Below is a small trained network, with its code and all its weights. Each question gives an input and a class and asks what happens when units are switched off, that is, made to give their printed mean instead of their output.

import numpy as np


def w(rows, s, z=0):
    codes = np.array(rows[::2]) - 128.0
    scale = np.full(codes.shape[1], s)
    scale[-1] = z or s
    return codes * scale


def f(y):
    return y / 2 * (1 + np.tanh(0.7978845608 * (y + 0.044715 * y**3)))


def log_softmax(a):
    a = a - a.max(-1, keepdims=True)
    return a - np.log(np.exp(a).sum(-1, keepdims=True))


def net(x, mask):
    res = np.array(x, float).reshape(1, 5) / 4 @ E
    y = f(res @ A[0][:, :-1].T + A[0][:, -1])
    res = res + np.where(mask, y, B[0][:, -1]) @ B[0][:, :-1]
    return log_softmax(res[-1] @ U[:, :-1].T + U[:, -1])


A, B = {}, {}
E = w([
[150,126,124,104,51,114,55,147,128,203,138],'x0',
[125,197,168,188,136,158,97,59,80,245,110],'x1',
[222,100,116,145,71,197,133,115,91,85,139],'x2',
[130,92,7,144,35,189,195,86,149,193,104],'x3',
[102,67,213,127,95,112,200,90,117,191,166],'x4',
],0.012)
A[0] = w([
[42,63,200,157,175,179,212,18,145,68,155,151],'neuron 1',
[118,72,179,79,91,114,175,241,178,88,126,74],'neuron 2',
[217,87,159,86,72,158,148,78,38,116,145,94],'neuron 3',
[230,150,158,166,89,174,97,104,117,55,162,35],'neuron 4',
[207,113,254,119,171,59,72,147,94,97,78,3],'neuron 5',
[148,176,157,233,143,171,122,102,153,140,64,137],'neuron 6',
[135,84,100,108,104,68,39,182,122,202,180,101],'neuron 7',
[133,40,183,106,49,92,75,149,118,207,201,70],'neuron 8',
[91,162,204,197,135,176,97,110,89,181,140,21],'neuron 9',
[8,122,129,8,130,123,135,78,176,183,110,196],'neuron 10',
],0.0082,0.0051)
B[0] = w([
[135,183,101,190,123,147,44,234,147,177,152,254],'neuron 1',
[80,34,121,41,114,195,25,63,139,170,123,223],'neuron 2',
[88,140,181,195,195,50,121,24,55,74,86,221],'neuron 3',
[93,127,133,129,219,180,118,103,61,105,120,202],'neuron 4',
[228,63,65,224,84,25,155,96,153,218,41,228],'neuron 5',
[127,55,127,117,110,151,38,168,158,194,173,190],'neuron 6',
[87,135,129,174,176,95,131,176,117,173,182,191],'neuron 7',
[134,195,44,186,144,167,50,212,164,107,152,216],'neuron 8',
[63,26,119,2,97,169,69,96,178,129,167,196],'neuron 9',
[134,139,181,202,154,88,138,24,97,46,53,224],'neuron 10',
],0.0095,0.011)
U = w([
[100,21,135,19,78,186,82,69,165,151,165,90],'0',
[197,66,55,195,2,127,204,62,134,186,71,134],'1',
[58,153,194,125,222,90,129,43,60,108,110,76],'2',
[111,161,63,160,174,164,100,252,131,138,193,95],'3',
[154,162,135,138,80,164,77,163,145,110,133,248],'4',
[201,161,160,111,77,130,133,117,122,141,168,169],'5',
[200,159,128,65,50,132,231,165,127,149,166,86],'6',
],0.0097,0.015)

Each question gives the input, the list of numbers given to net, and the class t.
The units are the neurons (one row each of A and B). Each row of codes is followed by its name. A weight is (code - 128) times the scale printed after its matrix; where a second scale follows, it is the last column's (A, B and U).
mask holds one flag per neuron, in row order. A switched-off neuron (its flag False) gives its mean, the last column of its row in B, instead of its output. The means were averaged over made-up inputs and are rounded, as every weight is.
A unit's drop is (log p(t) with every unit on - log p(t) with that unit switched off) / (log p(t) with every unit on - log p(t) with every unit switched off).
The circuit of an input: a set's keep is (log p(t) with only the set's units on - log p(t) with every unit switched off) / (log p(t) with every unit on - log p(t) with every unit switched off). Starting from all 10 units, units are removed one at a time, each time the one whose removal leaves the highest keep (on an exact tie, the one counted first), for as long as the keep stays at least 0.8.
circuit, biggest first: the units of the circuit, biggest drop first
unit that matters most: the unit with the biggest drop
top k neurons: the k neurons with the biggest drops, biggest first
drop of u: that unit's drop, to one decimal
input [1,5,-4,-1,8], class 4: unit that matters most : neuron 8
input [-4,8,-6,-2,-4], class 0: top 2 neurons : neuron 9; neuron 6
input [8,-6,8,-1,2], class 2: top 2 neurons : neuron 3; neuron 1
input [-4,5,-5,-7,8], class 4: top 2 neurons : neuron 1; neuron 9
input [2,-5,-2,0,8], class 4: top 4 neurons : neuron 8; neuron 10; neuron 2; neuron 9
input [0,6,8,7,0], class 2: top 3 neurons : neuron 3; neuron 5; neuron 4
input [-5,-1,1,1,4], class 3: top 3 neurons : neuron 1; neuron 5; neuron 10
input [-7,-1,-4,-1,5], class 3: top 2 neurons : neuron 1; neuron 3
input [8,4,3,0,-3], class 3: circuit, biggest first : neuron 7; neuron 8
input [8,-8,-3,8,-1], class 0: top 2 neurons : neuron 2; neuron 5
input [-2,2,-4,-4,-5], class 4: top 3 neurons : neuron 3; neuron 10; neuron 4
input [-3,-7,7,6,1], class 0: top 2 neurons : neuron 2; neuron 5
input [7,3,2,0,-4], class 3: circuit, biggest first : neuron 7; neuron 10
input [2,4,5,5,-6], class 4: unit that matters most : neuron 5
input [7,-7,1,7,0], class 0: top 3 neurons : neuron 2; neuron 5; neuron 1
input [-1,0,-6,5,5], class 2: top 2 neurons : neuron 10; neuron 5
input [6,-7,5,-8,0], class 1: top 2 neurons : neuron 5; neuron 9
input [6,-3,-7,-6,-3], class 2: top 3 neurons : neuron 7; neuron 10; neuron 1
input [0,-5,3,6,8], class 4: circuit, biggest first : neuron 5; neuron 8
input [4,3,4,2,4], class 2: unit that matters most : neuron 3
input [-3,0,1,-3,8], class 4: circuit, biggest first : neuron 1; neuron 7
input [-3,-6,3,-7,4], class 1: drop of neuron 5 : 1.5
input [4,2,8,-5,5], class 2: drop of neuron 3 : 2.1
input [-5,1,-7,-8,7], class 1: drop of neuron 5 : 0.8
input [-1,7,3,-5,5], class 0: drop of neuron 9 : 1.4
